Each row of numbers belongs to one of the nodes below and depends on some of the facts about them. Some rows are named. Which node is each other row?

Some nodes and their rows:
nibra: [  2  15   1   5 -10 -10  -2   6 -24  -6   1 -28  -5  19  -6 -18  -2   1
  -7  13  -6 -15 -10  -7   2  -6 -11  34   2  -7   4   4 -16   7  12  -3
   8  -3 -22 -12   2   9   7  15  -5  19   2   6   6]
trifi: [-10  13  -3   2 -16  18   5  -7 -33  14   5   7   7  -9   3  -5  -2   0
  17 -10  -1  15  -6  22 -24  -7  -5 -18   7   6  21  15 -16  -1 -24  -9
   4   9  32   1   3 -11 -11  12 -22 -10   2  -9  21]
skeza: [ -4   8  -2   0 -14  14   1   2   2  11   2 -10  -5 -21   3  -3  -2  -3
  19  -7  -6  18   5  12 -22  10  -5 -14  -7  -2  23  20  -4 -13 -10  11
  -2   8  52  12   6  -7  -4  15 -10  -7   2  -2   6]
skedim: [ -6  15   1  35  -7  -8   7  18   3   8  -6 -36  -5  26 -10 -17 -13  -2
  -4  12  -5  -7 -19   4 -11   1 -16  39   1 -10  35   6 -30   9   6  19
  -1   7   1  -2  -1 -14  13  20 -14   9   0  -5  13]
brolibol: [ -4  20   4  12  -8 -10  -6  -4 -29  11   6 -10  -5  34  -7 -22  -9  13
 -10   0   0 -17 -23   3  -1  -1  -7  70  21  -3  15   2 -14  16   5  -1
  10  -4 -20 -22  -4   3   3   9 -12  15   4  -8   9]
dregrabro: [  3  15   2  11  -5 -17  -3 -11 -14   6   1 -27  -7  30  -2 -22 -13  13
  -4  10 -12 -15  -8 -11  -8   7  -5  16   7  -6   7   4 -21  13  15  -2
  10  -1 -17 -21  -1  22   7  12  -3   3   4   0   6]
brilo: [ -1   3   0 -12  10   5  -3   1 -12  -2   8  31  -1 -17   7   2   9  19
   6 -10  -5   5   3 -13  -6   5   8  -7  19  17  -1  10  21  -2  14 -23
  -1  11  30 -17   6   3  -2  15  -8  -6   6   0   7]
skilek: [ -1  18   1   8 -15 -14  -2 -14 -32  11   6 -26  -4  36  -4 -24 -10  17
  -2   7 -11 -16 -18  -3 -10   4  -6  23  15  -7   8   6  -8  21   1 -13
   6   2 -28 -24  -4  12  -3   7   3   7   7  -6  14]
bropluplam: [ -1  13   2  10  -8 -17   3   4  -6   2   2 -38  -8  22  -8 -15 -11  11
  -4  10 -15 -17 -14 -12   3   4  -6  16   2 -10   8   4  11   8   7   3
   2   2 -21  -7  -3   4   6  12   9  13   0   1 -11]
tadrul: [ -2   6   1  -8  -5  15  -3  -2   7   4  11   6  -2 -18   6  -1   3   2
  10  -9  -4  13  11   0  -8   6   2  -7   2   3   4  11   4  -7   0   1
   0   4  33   1   7   7  -5   8  13   3   2   0  -3]
deplem: [ -2  20   1  19 -14 -16  -1  14 -19  13  -9 -46 -13  12 -11 -20 -19  -2
   4  10  -7  -4 -19   5 -17   8 -16  50  -5 -14  39  18 -26  -2   3  17
   2   3  16   6   2  -6  11  23 -43   5  -3  -2  16]
tripluk: [ -3   2  -1  -8   0  16   4  10  -3  -8   8  10   1 -17   4   6   8  -1
   7  -6  -5   8   8  -1  -1  -8   4 -23   2   8  -1   4  12  -8  -2  -8
   3   6  22   2   6  -4  -3  11  14   6   0   4 -11]
diban: [ -5   2  -3  -3  -3  14   5  -4   5   0  11  -1   5 -12   5   4   1   3
  10  -7 -10   7   5   1  -9  -1   2 -57   0   5  -2   6  24  -3  -7 -13
  -1  11  19   0   0  -9  -6   8  22  -7   2  -1 -17]
sivezen: [ -5   6  -3  -2  -1  17  -2  -3  -2   2  11   9   4 -16   1   2   6   0
   7 -11  -1   5   2   5  -4  -4  -1 -30   4   8   2  10  15  -5  -4 -13
   3   7  24   1   0 -12  -4  10  -1  -5   1  -1 -14]
trubrer: [ -7  18  -1  29  -9 -15   7   8  -9  12  -8 -39  -7  24 -11 -17 -22   5
   1  10 -10 -10 -22   4 -15   3 -12  18  -1  -8  35   9 -17   6   1  14
   3   7   4  -1  -5 -16  12  22 -31  -6  -2  -5   6]
gilazi: [  1  21  15  10 -18 -12 -11 -15 -13   1  16 -36   3  30  -8 -27 -11 -23
  -8  -5 -13  -1 -11   7 -10   0 -13  73   6 -25  17  12 -16  20  -1  40
   9  -6 -11   1  -5  10   7  -2  78  21  27   3 -12]
lede: [ -2   6   1 -13  -7  19   0   5 -14  -4  10   9   1 -17   4   1   8  -5
   9  -8  -4  11   6   8  -2  -8   0 -12   1   6   0   7   6  -9  -4  -3
   4   3  21   4   7   2  -6  11   9   9  -1   3  -6]
livine: [ -5   2  -3 -16 -24  25   8 -14   6  17  15  -6  -8  -2   9 -10   2  11
  11  -9   4  12  15  14  -9   6   0 -17   5   5   9  13 -33 -13 -16  -8
   1  -7  11   0   0  13 -15  -7  20  22  -1  -8  -3]
brubrok: [ -4  11  -3   1 -26   7  11   1 -20  12   4 -39 -14  37  -4 -26  -5  13
 -12  10  10 -21  -5  13   8 -16 -12  31   6  -2  12   2 -64  -3  -5 -18
  12 -18 -48  -6  -8  19   0  -1 -11  45  -9  -3  -6]
plelek: [ -7   8  -6  12 -11  18   6   6   1  10  -1 -15   4 -26   2   1   0 -11
  18  -2  -1  15  -1  19 -26   2 -14 -39 -12   1  28  23  -7  -8 -13  -6
  -6  14  54  17   5 -24  -3  18 -24 -11   5  -2  18]
plutro: [ -7   9   3 -13 -13  19  -2  -2  -8   9  15  11   0 -10   4  -4  11   3
   9 -14   0  14   2  10  -5   6   3  26  13   2   6  14  14  -3  -8  -1
  -3   4  24   0   5   0 -12   2  12  15   5  -9   3]

Facts:
κ: hangs directly under; β: uses; λ: is of sort
moklumo κ kikur; vodrem κ bave; skeza κ trifi; vusuk κ bupu; roga κ posok; gomin κ sizor; ragro κ stustiven; papla κ skilek; trule κ drubre
klegrido κ brebrun; trestem κ drubre; skegur κ stotrer; guzudi κ flilu; gristir κ geves; trasku κ tuze; brubukle κ trestem; logruple κ klutu; notri κ trestem
kastar κ brolibol; kelu κ steplo; skobis κ kobil; zike κ griflis; driston κ motamum; bafosum κ brastek; trafludar κ zemi; fibre κ zemi; fedrise κ kobil
plutro κ klutu; plotal κ klutu; drofluvur κ munuk; bavun κ kloskek; grunen κ nisik; zesun κ kikur; gorul κ klevusa; pini κ planas; steklekon κ brebrun
tribrotol κ taklis; satak κ posok; staga κ brastek; nuskan κ satak; viflutrer κ treskel; veskobrim κ brebrun; traplagru κ gilazi; gutu κ flene; plelek κ zodre
steplo κ sizor; gebrikla κ gilazi; stusas κ klevusa; giplas κ zodre; skozola κ trifi; tadrul κ klutu; troklim κ brubrok; drabreklil κ plutro; plazil κ kikur
kloskek κ griflis; drigom κ tusin; vodak κ steskis; faka κ brubrok; katik κ klutu; floplubir κ sizor; drigin κ miska; nugam κ brastek; skimok κ kloskek
guplek κ posok; tuni κ gilazi; gilazi κ posok; dagen κ tribrotol; klevusa κ livine; broklu κ migral; miska κ tuze; skonidro κ migral; sador κ kobil
rezes κ kobil; trubrer κ skozola; pokloruk κ nisik; skadu κ zodre; zodre κ trifi; bropluplam κ skilek; kloku κ steplo; fega κ gela; steskis κ bupu
deplem κ zodre; meskugra κ gilazi; floskimin κ griflis; lidros κ vodrem; kevol κ nisik; tubri κ griflis; klople κ plutro; pasom κ nisik; zotos κ kikur
brastek κ tusin; tripluk κ stotrer; gruzal κ kloskek; stustiven κ livine; plizom κ livine; povam κ stotrer; brilo κ brastek; florur κ drigom; gulen κ stotrer
flene κ griflis; lede κ vodrem; brigos κ tusin; motamum κ taklis; druzul κ drubre; bitro κ brebrun; dositris κ geves; sopla κ brikas; klefla κ drigom
brostepos κ skozola; skedim κ trifi; lorem κ migral; grogar κ brebrun; tedrel κ brubrok; bridrim κ motamum; dibru κ zodre; brubrok κ livine; drumum κ kobil
dregrabro κ vodrem; tibrin κ bave; piplal κ sizor; brebran κ lorem; plovak κ munuk; flogen κ trestem; sivezen κ treskel; fizitral κ steplo; likek κ tuze
stotrer κ geves; plibrak κ piplal; skudro κ brolibol; fistesek κ bave; tises κ brikas; nogistik κ brubrok; rabradol κ bupu; flaklen κ stotrer; nurinim κ brastek
repum κ bupu; nibra κ drubre; klobriklel κ taklis; lustusak κ kikur; brinis κ kikur; namem κ klutu; kobil κ griflis; fligi κ gilazi; diban κ steskis
dresuklel κ kikur; flosku κ skilek; klobel κ kikur; briler κ miska; plutredom κ brolibol; gare κ bupu; munuk κ livine; tragrok κ drubre; brebrun κ trifi
skilek κ zemi; brikas κ posok; plaklom κ migral; viko κ griflis; giri κ zotos; moklumo β viflutrer; moklumo β treskel; posok β florur; vodrem β papla
vodrem β veskobrim; vusuk β livine; vusuk β kikur; brolibol β plaklom; brolibol β dregrabro; brolibol β skilek; roga β gulen; roga β plutredom; gomin β papla
gomin β zodre; papla β likek; trestem β papla; trestem β plotal; skegur β flaklen; guzudi β drubre; guzudi β papla; gristir β roga; gristir β brebran
gristir β trafludar; trasku β driston; brubukle β kastar; brubukle β fizitral; brubukle β planas; logruple β grunen; logruple β giplas; kastar β skadu; kelu β likek
kelu β skilek; skobis β fligi; skobis β steklekon; zike β plibrak; bafosum β posok; bafosum β troklim; fibre β kobil; fedrise β fibre; fedrise β stusas
plutro β tragrok; bavun β fizitral; zesun β skilek; pini β drabreklil; steklekon β moklumo; tribrotol β floplubir; tribrotol β bupu; tribrotol β nibra; satak β fizitral
satak β skonidro; satak β katik; staga β kelu; staga β driston; traplagru β fibre; traplagru β trubrer; gebrikla β flene; giplas β klobriklel; troklim β klobriklel
troklim β katik; drabreklil β plotal; drabreklil β troklim; plazil β trule; drigom β diban; vodak β vodrem; katik β trule; nugam β brebran; nugam β skadu
nisik β zemi; nisik β trasku; nisik β trubrer; guplek β drabreklil; geves β drabreklil; taklis β flene; dagen β katik; broklu β lorem; miska β sador
skonidro β fizitral; skonidro β diban; sador β plotal; sador β skegur; migral β likek; migral β plotal; trubrer β drigom; pokloruk β brostepos; pokloruk β florur
bropluplam β satak; klutu β kelu; klutu β bitro; kloku β bropluplam; treskel β dagen; steskis β plutredom; meskugra β gebrikla; meskugra β bavun; meskugra β treskel
flilu β drabreklil; flilu β viflutrer; lidros β fistesek; gela β steklekon; kevol β piplal; kevol β brebran; klople β skedim; klople β povam; tuze β brigos
tuze β logruple; tuze β brastek; pasom β drabreklil; tusin β fistesek; zotos β skonidro; zotos β traplagru; brastek β plelek; brastek β nuskan; tripluk β klobel
trifi β gomin; sizor β staga; sizor β plaklom; brilo β dregrabro; florur β klobriklel; florur β katik; gulen β zodre; gulen β veskobrim; gulen β treskel
flene β skegur; flene β nuskan; lede β bupu; brigos β plotal; dositris β nisik; klefla β trifi; klefla β sopla; skedim β gebrikla; skedim β zemi
skedim β steklekon; grogar β klegrido; grogar β bitro; tedrel β plaklom; tedrel β trifi; bridrim β broklu; dibru β guzudi; brubrok β plibrak; brubrok β trestem
drumum β gristir; tibrin β brinis; piplal β steplo; brebran β flaklen; plovak β brubukle; flogen β skeza; sivezen β fistesek; fizitral β brostepos; fizitral β trafludar
fizitral β katik; stotrer β dibru; plibrak β planas; plibrak β klobel; fistesek β likek; fistesek β diban; tises β gruzal; nogistik β trule; nogistik β brebrun
nogistik β tusin; rabradol β bave; flaklen β fizitral; flaklen β diban; repum β kastar; repum β bupu; nibra β faka; nibra β trestem; fligi β flaklen
diban β katik; dresuklel β nugam; flosku β skadu; klobel β trafludar; briler β bropluplam; brebrun β lidros; brikas β bave; plaklom β kobil; viko β skudro
viko β flogen; moklumo λ b; posok λ b; vodrem λ b; skeza λ a; vusuk λ b; brolibol λ b; roga λ a; gomin λ b
ragro λ a; papla λ a; trule λ a; klegrido λ a; trestem λ a; skegur λ b; planas λ a; guzudi λ b; gristir λ b
trasku λ b; brubukle λ a; logruple λ a; griflis λ b; notri λ a; kastar λ a; kelu λ a; skobis λ b; zike λ b
driston λ a; bafosum λ a; trafludar λ a; fibre λ a; fedrise λ a; plutro λ a; plotal λ a; drofluvur λ a; bavun λ a
grunen λ b; zesun λ b; gorul λ b; pini λ a; steklekon λ a; tribrotol λ b; satak λ b; staga λ a; nuskan λ b
viflutrer λ a; veskobrim λ a; traplagru λ a; gutu λ a; plelek λ a; steplo λ a; gebrikla λ b; stusas λ b; giplas λ b
skozola λ a; tadrul λ a; troklim λ a; drabreklil λ b; plazil λ a; kloskek λ b; kikur λ a; drigom λ b; vodak λ b
faka λ b; katik λ a; floplubir λ a; bupu λ a; drigin λ b; nugam λ a; skimok λ b; drubre λ b; nisik λ b
guplek λ a; tuni λ a; geves λ a; taklis λ a; gilazi λ b; dagen λ b; klevusa λ b; broklu λ b; miska λ a
skonidro λ a; sador λ a; migral λ a; rezes λ a; trubrer λ b; pokloruk λ b; skadu λ b; zodre λ b; bropluplam λ b
klutu λ a; kloku λ b; fega λ a; treskel λ a; steskis λ a; deplem λ b; meskugra λ a; flilu λ b; floskimin λ b
lidros λ a; gela λ b; kevol λ b; tubri λ a; klople λ b; tuze λ a; pasom λ a; tusin λ b; zotos λ a
brastek λ a; tripluk λ a; gruzal λ a; stustiven λ a; plizom λ a; trifi λ a; povam λ a; sizor λ a; brilo λ a
florur λ a; gulen λ a; flene λ a; lede λ a; brigos λ a; motamum λ b; druzul λ a; bitro λ a; dositris λ a
sopla λ a; klefla λ a; brostepos λ a; skedim λ b; lorem λ b; grogar λ a; tedrel λ a; bridrim λ b; dibru λ b
brubrok λ b; drumum λ b; dregrabro λ b; tibrin λ a; piplal λ a; brebran λ b; plovak λ b; flogen λ a; sivezen λ a
fizitral λ b; likek λ a; zemi λ a; stotrer λ a; plibrak λ b; skudro λ a; fistesek λ b; tises λ b; nogistik λ a
rabradol λ a; flaklen λ b; nurinim λ b; repum λ a; nibra λ b; klobriklel λ b; lustusak λ a; brinis λ a; namem λ b
kobil λ b; fligi λ a; diban λ a; dresuklel λ b; flosku λ b; klobel λ a; bave λ b; briler λ a; plutredom λ a
livine λ a; gare λ b; munuk λ a; tragrok λ a; brebrun λ a; skilek λ b; brikas λ a; plaklom λ a; viko λ a
giri λ a

Which node is each row?
No name comes twice in this set of rows, the named rows included.
[ -7   9  -7   8 -13  18  11   5 -16   6  -2  -5   6 -18   3  -1  -4  -9
  20  -1  -5  19   1  20 -28  -9 -11 -54 -10   3  25  16 -25  -9 -20  -4
   1  14  45  11   6 -17  -3  22 -19 -16   0  -2  16]	veskobrim
[ -4   6  -2  -4  -1  15  -1 -12  -7   2  11  18   5 -13   5  -2   4   6
   8 -11  -2   6   5   4 -12  -1   2 -37  10  10  -3   8   8  -1   0 -20
   5   6  24 -10   1   2  -5  10  -7 -11   6  -2   2]	kelu
[ -5   3  -4  -5 -10  16   9   1   0  -3   9  -1   5  -8   5   3   1   1
  12  -4 -14  12   8   0  -9  -5   1 -54  -3   1  -2   4  19  -4 -15  -5
   0  11  13   4   4  -2  -8   8  25  -1   3   2 -12]	trafludar
[ -6   7   9  14   1  22  -2  -5  25 -11  21   1  20 -13   0   1   5 -40
  -1 -19  -4  15  13  17 -10 -16  -8  -6  -1  -8  10   9  -8   7  -8  36
   8   2  34  18  -3 -11   6   4  86  -1  22   7 -29]	meskugra
[ -6   2   1 -10  -5  14   3   5  -8  -1  11  17   6 -14   5   3  25  10
   4  -8  -3   6  -2  -4  -4   6   1  11  15  11   3  15  38   6  -1 -36
 -15  17  11 -11   6 -16 -14   5  17  16  14  -5  19]	brastek
[ -3   0   1 -16   3   8   7  15  -9 -11   7  18   1 -14   5   8  12   9
   6  -6 -13   9   6 -14  -1  -5  10 -12  11  11  -3   4  37  -6   2 -17
  -4  15  17  -6  10  -2  -6  14  17  11  -2   3  -5]	nugam
[  0   6  -2 -14 -11  16   3  -2 -12  -3   9   6   3 -18   7   0   6  -2
  11  -5  -6  12   9   6  -8  -4  -1 -31  -2   3  -4   9   5  -6  -8 -11
   3   6  16   1   7   2  -9  10  14   4   4   3  -2]	floplubir
[-12   7   0  -4  -6  20   3  -1  -5   8  15  18   6  -7  -1   0   4   6
   6 -16  -3   8  -7  10  -2  -4   4  -4  16   8   5   4  22   2 -14  -8
  -3   7  16   0  -2 -13 -11   4  16   7   2 -10 -14]	zotos
[ -4  18  -1  20 -21 -16  10  17 -30   6 -11 -53  -8  20 -10 -16 -22  -3
   6  16 -17  -2 -20   1 -17  -3 -15   7 -10 -14  34  11 -20  -1 -12  18
   5   8   0   8   1  -8   8  24 -22   5  -6   0   7]	skadu
[ -9   8   1  -7 -12  23   7   3 -16   3  13  13   7  -3   3  -1   8  -1
   8 -10  -3  14  -2  14  -5  -8   1   7  11   5   6   3  -3   1 -15  -1
  -1   6  12   0   4  -5 -13   3  26  16   3  -8   5]	steskis
[ -2  26   0  17 -10  -1 -10  14  -6  -2   5 -28  -5  19  -8 -14 -13  -1
   0  15  -6 -14 -13   4  14  -3 -14  31 -11 -18 -13 -14   3  11   8  24
  11  -6 -26  -7   6  19   5  16 -26  12 -12  -1  -7]	zike
[ -3   0   1 -10   6   9   0  11   2  -6   8  12   3 -27   2   9  20  11
   4  -8  -6   0   0 -13   3   3   3 -10  10  13  -2  14  50  -3  11 -40
 -10  16  25  -4   4 -17  -5  11   0   3   6   3  -5]	bafosum
[ -8  18  -7  11   0  34 -12   6  24   1  16   7  12 -19   5   5   2  -7
  15   2   2   6   7  18   8   3 -11 -36 -18 -10 -28 -14  26   3  -3  16
   2   2  18   1  11  10 -10  12 -34 -15  -8  -6  -9]	sador
[ -2  15   3   3 -11 -16   0   1 -28   5   4 -25  -4  29  -7 -17  -3  17
  -6   6 -12 -20 -26 -11   2   3  -4  47  17  -4   8   9  26  17   7 -26
  -3   5 -31 -18  -3  -4  -2   9  -5  19   7  -5   4]	tusin

The same nodes again, as new rows of numbers:
Known rows:
bafosum: [  2   5   1  15  -2  12  26 -18  16   6  -3 -14  -6]
brebran: [  6  -8   1  26   3 -16  17 -13  15  36  -7  30 -37]
gristir: [  0  -4   2  22   1 -14  19 -17  19  33   0  33 -37]
gilazi: [-10   0  11  12   1 -16  18 -14  30  36 -17  27 -48]
meskugra: [  5  -7   0  16  -2   9  26 -14  18   7  -6 -15  -6]
trule: [ -4  -3   4  14  -1  15  30 -12  16   4 -13 -15 -21]
drigin: [-11  -6   7  22  -1  -7  24 -15  25  27   3  32 -49]
brinis: [ -2  -6   5  15  -1  14  28 -10  20   4 -13 -19 -22]
briler: [  4  -2  -1  16   0  11  26 -13  16   6  -4 -17 -10]
kelu: [  0 -14  -4  11  -1   8  28  -9  24   2  10 -18 -11]
satak: [ -6  19  -3   9   0 -18  23 -25   0  47 -27  50 -32]
gutu: [ -2 -14   8  16  -5  12  29 -12  26   6 -16 -17 -12]
skedim: [ -1  33  -7  19  20  -6  15 -10  -3  23  18  21 -74]
tusin: [ -7  -5   0   6   2 -24  17 -11  29  38  -1  28 -41]
vodak: [ -5  -2   1  19   0 -12  20 -17  24  31  11  33 -39]
lustusak: [ -2  -5   5  15  -1  13  28 -10  20   4 -13 -18 -22]
plutredom: [ -2  -6   5  16   0  14  28 -10  19   3 -11 -20 -22]
zodre: [ -5  25   0   9  17 -11   7 -12  -6  15  -8  31 -96]
rezes: [ -3 -15   7  16  -6  12  29 -12  26   5 -14 -16 -12]
brebrun: [  0  55 -10   4  27  12  25   2   3  20  -6 -50 -41]
kloskek: [-10  -5  12  12  -2 -18  18 -15  35  39 -20  28 -43]

Which node is each row?
No name comes twice in this set of rows, the named rows included.
[  1   3  -2  13  -1  11  28 -16  12   7  -7 -12 -10]	plazil
[ -1  41  -3   5  22  14  19  -2  -5   5 -20 -37 -60]	skozola
[  7  -2  -4  17   1   8  27 -13   5  10 -17 -11  -8]	brubukle
[  6  -9  -3  16  -5   7  30 -16   7  14 -23  -4   2]	bavun
[ -4   5  -2   9   3 -22  19 -16  14  43 -18  36 -38]	drigom
[ -6  12   4   9   0 -19  16 -20  23  40 -12  33 -36]	posok
[-12  16  -5  18  -4  -6  31 -30   0  33   4  58 -32]	dagen
[  5  42  -9   3  23   8  16  -3  -6   6 -10 -36 -49]	trifi
[  4  -4   4  14  -6   9  23 -18  30   6   1 -18   2]	sador
[ -6  10  -6  21  -2  -9  30 -26  -5  37  -8  56 -32]	fizitral
[ -2  12 -11  11  -4  12  37 -22 -12  13 -15  10  -4]	diban
[ -9 -18  -7  14   0 -17  27 -12  22  29  19  39 -40]	fistesek
[ -2  27  -9  16  11  -6  11 -24 -22   6  14  52 -83]	giplas
[  8  -3   5   6  -1  -2  17 -11  25  18 -29 -25  -2]	flene
[ -1 -14  -6   9  -1   6  28  -9  28   1  17 -18 -12]	papla

